Here is a tiny trained network, its code and every weight. The questions are about switching its units off for an input and a target symbol, where a switched-off unit gives its printed mean instead of its output.

import numpy as np


def w(rows, s, z=0):
    codes = np.array(rows[::2]) - 128.0
    scale = np.full(codes.shape[1], s)
    scale[-1] = z or s
    return codes * scale


def norm(h):
    return h / np.sqrt((h * h).mean(-1, keepdims=True) + 1e-5)


def f(y):
    return y / 2 * (1 + np.tanh(0.7978845608 * (y + 0.044715 * y**3)))


def softmax(a):
    e = np.exp(a - a.max(-1, keepdims=True))
    return e / e.sum(-1, keepdims=True)


def log_softmax(a):
    a = a - a.max(-1, keepdims=True)
    return a - np.log(np.exp(a).sum(-1, keepdims=True))


def net(x, mask):
    ids = ['αβγδεζθλμπσφψω'.index(c) for c in x.split()]
    T = len(ids)
    res = E[ids] + P[:T]
    u = 0
    for l in range(3):
        q, k, v = (norm(res) @ M[l].T for M in (Q, K, V))
        z = softmax(np.where(np.tri(T) > 0, q @ k.T / 3**0.5, -1e9)) @ v
        res = res + np.where(mask[u], z, O[l][:, -1]) @ O[l][:, :-1]
        u += 1
        y = f(norm(res) @ A[l][:, :-1].T + A[l][:, -1])
        res = res + np.where(mask[u : u + 4], y, B[l][:, -1]) @ B[l][:, :-1]
        u += 4
    return log_softmax(norm(res)[-1] @ U[:, :-1].T + U[:, -1])


Q, K, V, O, A, B = {}, {}, {}, {}, {}, {}
E = w([
[148,130,128,140],'α',
[109,131,108,111],'β',
[203,37,113,144],'γ',
[127,87,131,121],'δ',
[88,106,51,179],'ε',
[132,158,136,116],'ζ',
[133,143,160,93],'θ',
[117,135,111,147],'λ',
[157,114,107,102],'μ',
[131,173,133,106],'π',
[119,159,150,155],'σ',
[189,118,254,106],'φ',
[132,99,120,125],'ψ',
[110,108,163,154],'ω',
],0.008)
P = w([
[145,167,9,99],'0',
[115,68,138,109],'1',
[103,58,174,117],'2',
[102,61,193,116],'3',
[97,70,188,114],'4',
[95,73,185,111],'5',
],0.0011)
Q[0] = w([
[208,1,111,254],'0.h1',
[1,167,90,139],'0.h1',
[212,116,137,231],'0.h1',
],0.0038)
K[0] = w([
[239,252,155,233],'0.h1',
[6,196,156,33],'0.h1',
[194,138,209,157],'0.h1',
],0.0036)
V[0] = w([
[252,158,160,174],'0.h1',
[62,174,190,67],'0.h1',
[121,145,109,131],'0.h1',
],0.0033)
O[0] = w([
[249,217,243,179,53],'0.h1',
[52,86,140,80,252],'0.h1',
[89,120,206,104,141],'0.h1',
],0.0019,0.0012)
A[0] = w([
[136,167,55,159,16],'0.n1',
[225,130,3,220,252],'0.n2',
[12,117,25,133,148],'0.n3',
[67,135,28,84,255],'0.n4',
],0.004,0.00092)
B[0] = w([
[158,85,129,170,82],'0.n1',
[81,61,228,138,128],'0.n2',
[113,99,254,71,228],'0.n3',
[84,64,175,77,250],'0.n4',
],0.004,0.0015)
Q[1] = w([
[151,244,57,104],'1.h1',
[173,37,90,226],'1.h1',
[195,253,74,180],'1.h1',
],0.0043)
K[1] = w([
[252,109,60,180],'1.h1',
[2,112,165,162],'1.h1',
[248,85,96,180],'1.h1',
],0.0058)
V[1] = w([
[157,116,133,128],'1.h1',
[39,163,68,159],'1.h1',
[191,5,13,92],'1.h1',
],0.0023)
O[1] = w([
[141,136,127,102,117],'1.h1',
[111,119,174,226,83],'1.h1',
[129,197,250,35,4],'1.h1',
],0.002,0.0012)
A[1] = w([
[84,170,183,164,190],'1.n1',
[216,133,255,110,189],'1.n2',
[223,170,110,226,253],'1.n3',
[254,6,90,125,168],'1.n4',
],0.0033,0.00058)
B[1] = w([
[161,127,73,36,212],'1.n1',
[74,235,2,130,254],'1.n2',
[47,70,183,43,141],'1.n3',
[45,239,27,151,153],'1.n4',
],0.0028,0.00069)
Q[2] = w([
[73,117,220,84],'2.h1',
[92,240,254,49],'2.h1',
[108,24,77,191],'2.h1',
],0.0073)
K[2] = w([
[54,168,201,98],'2.h1',
[96,250,248,142],'2.h1',
[97,7,3,96],'2.h1',
],0.0056)
V[2] = w([
[135,114,218,138],'2.h1',
[129,89,61,74],'2.h1',
[1,190,113,134],'2.h1',
],0.0036)
O[2] = w([
[82,135,189,162,172],'2.h1',
[120,43,110,76,126],'2.h1',
[46,161,3,123,255],'2.h1',
],0.0036,0.0012)
A[2] = w([
[68,2,172,232,97],'2.n1',
[126,26,227,120,36],'2.n2',
[172,157,99,61,124],'2.n3',
[159,145,87,75,254],'2.n4',
],0.0041,0.00082)
B[2] = w([
[251,226,49,188,208],'2.n1',
[112,174,170,196,181],'2.n2',
[200,79,100,212,221],'2.n3',
[130,103,190,238,251],'2.n4',
],0.0031,0.0013)
U = w([
[8,222,87,176,130],'α',
[112,84,110,138,31],'β',
[229,46,140,210,195],'γ',
[36,70,199,44,190],'δ',
[56,73,136,234,1],'ε',
[110,88,71,144,42],'ζ',
[122,105,113,134,1],'θ',
[176,170,246,109,184],'λ',
[206,84,118,33,39],'μ',
[149,151,112,103,190],'π',
[177,142,56,84,59],'σ',
[152,165,113,99,167],'φ',
[101,100,196,188,107],'ψ',
[153,181,100,198,225],'ω',
],0.011,0.0026)

Each question gives the input, a string of symbols that net reads in full, and the target symbol t.
The units are the heads (3 rows each of Q, K, V and O) and the neurons (one row each of A and B). Each row of codes is followed by its name. A weight is (code - 128) times the scale printed after its matrix; where a second scale follows, it is the last column's (O, A, B and U).
mask holds one flag per unit, layer by layer, with each layer's heads first. A switched-off unit (its flag False) gives its mean, the last column of its rows in O or B, instead of its output. The means were averaged over made-up inputs and are rounded, as every weight is.
A unit's drop is (log p(t) with every unit on - log p(t) with that unit switched off) / (log p(t) with every unit on - log p(t) with every unit switched off).
The circuit of an input: a set's keep is (log p(t) with only the set's units on - log p(t) with every unit switched off) / (log p(t) with every unit on - log p(t) with every unit switched off). Starting from the 12 units with the biggest drops (on a tie, the unit counted first), units are removed one at a time, each time the one whose removal leaves the highest keep (on an exact tie, the one counted first), for as long as the keep stays at least 0.8.
units of the circuit, in order: the units of the circuit, biggest drop first
k most important neurons: the k neurons with the biggest drops, biggest first
top k neurons in layer l: the k neurons of layer l with the biggest drops, biggest first
drop when u is switched off: that unit's drop, to one decimal
input β ω ζ ε θ ζ, target δ: 3 most important neurons	(2.n1; 1.n4; 1.n2)
input ζ β α, target α: units of the circuit, in order	(1.n4)
input γ ζ μ, target γ: units of the circuit, in order	(2.n4; 0.h1)
input φ δ θ, target λ: units of the circuit, in order	(2.h1; 0.n4)
input ζ ζ ζ, target γ: 3 most important neurons	(1.n4; 1.n2; 2.n3)
input ψ μ θ β ζ, target δ: 3 most important neurons	(2.n1; 1.n4; 2.n4)
input α α μ, target α: top 2 neurons in layer 1	(1.n4; 1.n2)
input ζ ε π θ θ, target μ: 2 most important neurons	(1.n4; 0.n3)
input ζ β ε σ σ θ, target α: units of the circuit, in order	(2.h1; 0.n3)
input φ ζ π, target λ: units of the circuit, in order	(2.h1; 1.n4)
input π ψ β π, target δ: 4 most important neurons	(2.n1; 1.n4; 0.n4; 1.n2)
input ζ δ φ λ, target λ: 2 most important neurons	(0.n3; 2.n1)
input ψ ψ ζ ζ ζ, target γ: 3 most important neurons	(1.n4; 0.n2; 2.n3)
input ζ ζ ζ σ ζ, target α: units of the circuit, in order	(2.h1)
input π θ ζ φ ζ, target λ: 2 most important neurons	(1.n4; 1.n2)
input σ φ β β λ, target δ: 2 most important neurons	(0.n3; 0.n4)
input σ ε ζ, target α: top 2 neurons in layer 0	(0.n4; 0.n2)
input α ζ ζ, target ω: top 2 neurons in layer 2	(2.n3; 2.n4)
input θ ζ θ, target μ: top 2 neurons in layer 2	(2.n3; 2.n2)
input ζ φ ζ, target λ: most important neuron	(2.n1)
input ζ β ζ ε ζ π, target δ: drop when 2.n1 is switched off	0.5
input θ ε ζ ω, target ω: drop when 1.h1 is switched off	0.0
input μ β β ζ λ, target δ: drop when 0.h1 is switched off	0.2
input ε α β β ζ ω, target ω: drop when 2.n1 is switched off	0.8
